Below is a small trained network, with its code and all its weights. Each question gives an input and a target symbol and asks what happens when units are switched off, that is, made to give their printed mean instead of their output.

import numpy as np


def w(rows, s, z=0):
    codes = np.array(rows[::2]) - 128.0
    scale = np.full(codes.shape[1], s)
    scale[-1] = z or s
    return codes * scale


def norm(h):
    return h / np.sqrt((h * h).mean(-1, keepdims=True) + 1e-5)


def f(y):
    return np.maximum(y, 0)


def softmax(a):
    e = np.exp(a - a.max(-1, keepdims=True))
    return e / e.sum(-1, keepdims=True)


def log_softmax(a):
    a = a - a.max(-1, keepdims=True)
    return a - np.log(np.exp(a).sum(-1, keepdims=True))


def net(x, mask):
    ids = ['ΓΣΦΩβεημπ'.index(c) for c in x.split()]
    T = len(ids)
    res = E[ids] + P[:T]
    r = norm(res)
    for j in range(2):
        rows = slice(2 * j, 2 * j + 2)
        q, k, v = (r @ M[0][rows].T for M in (Q, K, V))
        z = softmax(np.where(np.tri(T) > 0, q @ k.T / 2**0.5, -1e9)) @ v
        o = O[0][rows]
        res = res + np.where(mask[j], z, o[:, -1]) @ o[:, :-1]
    y = f(norm(res) @ A[0][:, :-1].T + A[0][:, -1])
    res = res + np.where(mask[2:6], y, B[0][:, -1]) @ B[0][:, :-1]
    return log_softmax(norm(res)[-1] @ U[:, :-1].T + U[:, -1])


Q, K, V, O, A, B = {}, {}, {}, {}, {}, {}
E = w([
[121,114,133,240,127,154,169,182,133],'Γ',
[174,249,76,139,199,75,156,214,129],'Σ',
[165,149,89,115,87,92,113,122,201],'Φ',
[251,120,209,109,141,127,135,80,93],'Ω',
[67,60,138,87,197,94,93,163,54],'β',
[162,133,128,82,183,169,242,157,150],'ε',
[143,76,115,95,96,95,97,207,143],'η',
[113,138,135,216,42,137,177,166,101],'μ',
[134,51,42,134,136,114,113,126,92],'π',
],0.03)
P = w([
[135,248,77,100,150,182,140,152,59],'0',
[129,218,90,110,142,152,134,153,69],'1',
[132,167,89,113,133,136,115,146,91],'2',
[126,127,92,136,142,120,116,147,101],'3',
[124,112,103,126,133,89,113,141,123],'4',
[115,91,116,133,131,61,101,145,143],'5',
[117,74,123,142,150,30,89,136,154],'6',
[106,48,125,141,154,12,88,137,165],'7',
],0.013)
Q[0] = w([
[182,148,155,206,186,129,243,161,185],'h1',
[226,225,166,165,113,88,193,47,179],'h1',
[69,44,56,91,1,75,55,126,88],'h2',
[193,188,159,61,137,133,138,38,144],'h2',
],0.057)
K[0] = w([
[134,129,40,74,127,53,125,194,221],'h1',
[50,201,38,46,238,136,154,212,164],'h1',
[105,59,138,235,29,38,88,144,161],'h2',
[194,115,151,2,110,73,78,69,102],'h2',
],0.053)
V[0] = w([
[100,141,164,134,90,251,77,167,98],'h1',
[193,137,150,159,156,162,114,116,119],'h1',
[132,140,137,151,215,236,87,134,197],'h2',
[181,69,125,150,196,29,83,147,166],'h2',
],0.016)
O[0] = w([
[85,150,179,28,52,45,112,122,120,25],'h1',
[143,92,155,159,89,2,236,42,113,173],'h1',
[101,57,190,142,176,71,118,130,87,169],'h2',
[102,191,131,85,92,126,162,130,68,2],'h2',
],0.0059,0.0036)
A[0] = w([
[53,216,155,181,51,214,183,88,65,72],'n1',
[129,46,188,94,183,133,78,48,202,19],'n2',
[85,143,96,64,89,121,68,22,239,87],'n3',
[3,88,164,59,145,85,70,93,87,1],'n4',
],0.039,0.0092)
B[0] = w([
[3,151,176,140,90,101,130,96,113,251],'n1',
[111,121,101,220,126,134,153,179,123,162],'n2',
[163,138,120,148,104,142,126,86,223,197],'n3',
[117,70,169,46,170,95,60,100,148,235],'n4',
],0.039,0.013)
U = w([
[154,127,130,154,100,147,112,75,208,170],'Γ',
[119,67,152,72,168,85,67,120,119,140],'Σ',
[138,57,87,130,63,6,182,148,110,28],'Φ',
[131,230,116,146,218,31,84,140,129,27],'Ω',
[47,148,188,153,105,116,158,99,89,253],'β',
[96,113,49,126,158,217,83,43,61,125],'ε',
[126,135,171,87,64,204,75,238,127,92],'η',
[207,135,218,140,97,120,122,86,43,151],'μ',
[105,91,162,60,159,180,255,131,147,83],'π',
],0.0089,0.0032)

Each question gives the input, a string of symbols that net reads in full, and the target symbol t.
The units are the heads (2 rows each of Q, K, V and O) and the neurons (one row each of A and B). Each row of codes is followed by its name. A weight is (code - 128) times the scale printed after its matrix; where a second scale follows, it is the last column's (O, A, B and U).
mask holds one flag per unit, heads first, then neurons. A switched-off unit (its flag False) gives its mean, the last column of its rows in O or B, instead of its output. The means were averaged over made-up inputs and are rounded, as every weight is.
A unit's drop is (log p(t) with every unit on - log p(t) with that unit switched off) / (log p(t) with every unit on - log p(t) with every unit switched off).
most important unit: the unit with the biggest drop
top k neurons: the k neurons with the biggest drops, biggest first
which heads matter: for each layer, one digit per head in row order, 1 if its drop is at least 0.15 and else 0, layers parted by /
drop when u is switched off: that unit's drop, to one decimal
input Γ μ ε, target π: which heads matter : 00
input Γ Σ Ω π η, target Φ: which heads matter : 10
input Σ μ Γ ε Γ Φ, target Γ: most important unit : n3
input Γ μ Γ, target Φ: which heads matter : 11
input Ω η β Σ Σ π, target Φ: top 2 neurons : [n1, n4]
input Γ η Γ, target η: which heads matter : 11
input η Ω Γ Γ Σ Φ Ω ε, target π: which heads matter : 01
input Γ Σ Ω Φ μ ε η, target Γ: top 3 neurons : [n3, n1, n4]
input μ Γ Γ Φ Γ Γ μ η, target Γ: which heads matter : 01
input π π Σ η ε β η, target η: which heads matter : 11
input Σ η Σ π ε η ε π, target ε: which heads matter : 11
input Γ Γ Γ η Σ π Φ, target Γ: which heads matter : 00
input Σ Ω Φ β μ Ω η π, target Φ: which heads matter : 10
input η π Φ π π, target ε: most important unit : n1
input Γ Σ ε μ Σ π μ π, target Γ: drop when n3 is switched off : 0.2
input Γ Φ Σ Ω, target μ: drop when n3 is switched off : 0.3
input η Φ Φ Σ Σ η, target η: drop when h1 is switched off : 0.2
